Here is a tiny trained network, its code and every weight. The questions are about switching its units off for an input and a class, where a switched-off unit gives its printed mean instead of its output.

import numpy as np


def w(rows, s, z=0):
    codes = np.array(rows[::2]) - 128.0
    scale = np.full(codes.shape[1], s)
    scale[-1] = z or s
    return codes * scale


def f(y):
    return np.maximum(y, 0)


def log_softmax(a):
    a = a - a.max(-1, keepdims=True)
    return a - np.log(np.exp(a).sum(-1, keepdims=True))


def net(x, mask):
    res = np.array(x, float).reshape(1, 3) / 4 @ E
    y = f(res @ A[0][:, :-1].T + A[0][:, -1])
    res = res + np.where(mask, y, B[0][:, -1]) @ B[0][:, :-1]
    return log_softmax(res[-1] @ U[:, :-1].T + U[:, -1])


A, B = {}, {}
E = w([
[198,184,80,103],'x0',
[76,108,9,100],'x1',
[110,176,111,241],'x2',
],0.014)
A[0] = w([
[89,155,105,136,109],'n0',
[169,93,179,49,141],'n1',
[208,204,104,109,83],'n2',
[156,105,172,33,139],'n3',
[187,128,184,153,8],'n4',
[135,171,78,106,85],'n5',
[206,179,111,120,78],'n6',
[116,195,131,173,169],'n7',
[66,45,134,161,53],'n8',
[138,210,143,246,165],'n9',
[214,152,103,129,87],'n10',
[171,157,200,137,47],'n11',
[97,51,186,171,72],'n12',
[202,120,173,154,24],'n13',
[121,170,140,206,148],'n14',
[171,124,166,156,58],'n15',
[209,103,183,158,60],'n16',
],0.011,0.0018)
B[0] = w([
[119,140,88,111,167],'n0',
[74,202,111,56,217],'n1',
[114,65,218,172,198],'n2',
[74,234,132,68,219],'n3',
[149,77,60,126,183],'n4',
[229,29,143,178,174],'n5',
[123,82,253,190,185],'n6',
[107,172,131,78,189],'n7',
[165,55,181,163,205],'n8',
[93,207,121,75,247],'n9',
[114,112,220,162,180],'n10',
[174,63,27,150,193],'n11',
[134,78,222,136,201],'n12',
[168,73,53,139,181],'n13',
[67,187,138,54,205],'n14',
[143,117,69,129,168],'n15',
[160,99,45,141,191],'n16',
],0.0077,0.012)
U = w([
[81,226,149,75,15],'0',
[131,59,254,170,98],'1',
[140,58,27,139,253],'2',
],0.013,0.00056)

Each question gives the input, the list of numbers given to net, and the class t.
The units are the neurons (one row each of A and B). Each row of codes is followed by its name. A weight is (code - 128) times the scale printed after its matrix; where a second scale follows, it is the last column's (A, B and U).
mask holds one flag per neuron, in row order. A switched-off neuron (its flag False) gives its mean, the last column of its row in B, instead of its output. The means were averaged over made-up inputs and are rounded, as every weight is.
A unit's drop is (log p(t) with every unit on - log p(t) with that unit switched off) / (log p(t) with every unit on - log p(t) with every unit switched off).
The circuit of an input: a set's keep is (log p(t) with only the set's units on - log p(t) with every unit switched off) / (log p(t) with every unit on - log p(t) with every unit switched off). Starting from the 12 units with the biggest drops (on a tie, the unit counted first), units are removed one at a time, each time the one whose removal leaves the highest keep (on an exact tie, the one counted first), for as long as the keep stays at least 0.8.
circuit, biggest first: the units of the circuit, biggest drop first
unit that matters most: the unit with the biggest drop
k most important neurons: the k neurons with the biggest drops, biggest first
drop of u: that unit's drop, to one decimal
input [5,7,8], class 0: circuit, biggest first -> [n9]
input [7,4,-6], class 1: circuit, biggest first -> [n2 n6]
input [5,-6,5], class 2: 2 most important neurons -> [n11 n13]
input [0,-5,7], class 0: 2 most important neurons -> [n9 n14]
input [-7,2,7], class 0: 4 most important neurons -> [n9 n14 n2 n6]
input [1,-8,-8], class 0: 4 most important neurons -> [n3 n1 n5 n8]
input [-5,-7,-6], class 2: 2 most important neurons -> [n11 n16]
input [-6,-8,-8], class 0: 2 most important neurons -> [n3 n1]
input [5,7,7], class 0: 2 most important neurons -> [n9 n11]
input [6,1,-5], class 1: 4 most important neurons -> [n2 n6 n9 n5]
input [-5,-2,-6], class 0: 2 most important neurons -> [n3 n1]
input [-1,-5,5], class 0: 3 most important neurons -> [n9 n14 n7]
input [-6,5,7], class 0: 2 most important neurons -> [n9 n14]
input [-8,6,3], class 1: unit that matters most -> n8
input [7,3,2], class 1: drop of n11 -> 0.0
input [-1,-7,-6], class 2: drop of n14 -> 0.1
input [8,8,4], class 1: drop of n2 -> 0.2
input [-3,-8,5], class 2: drop of n11 -> 0.2
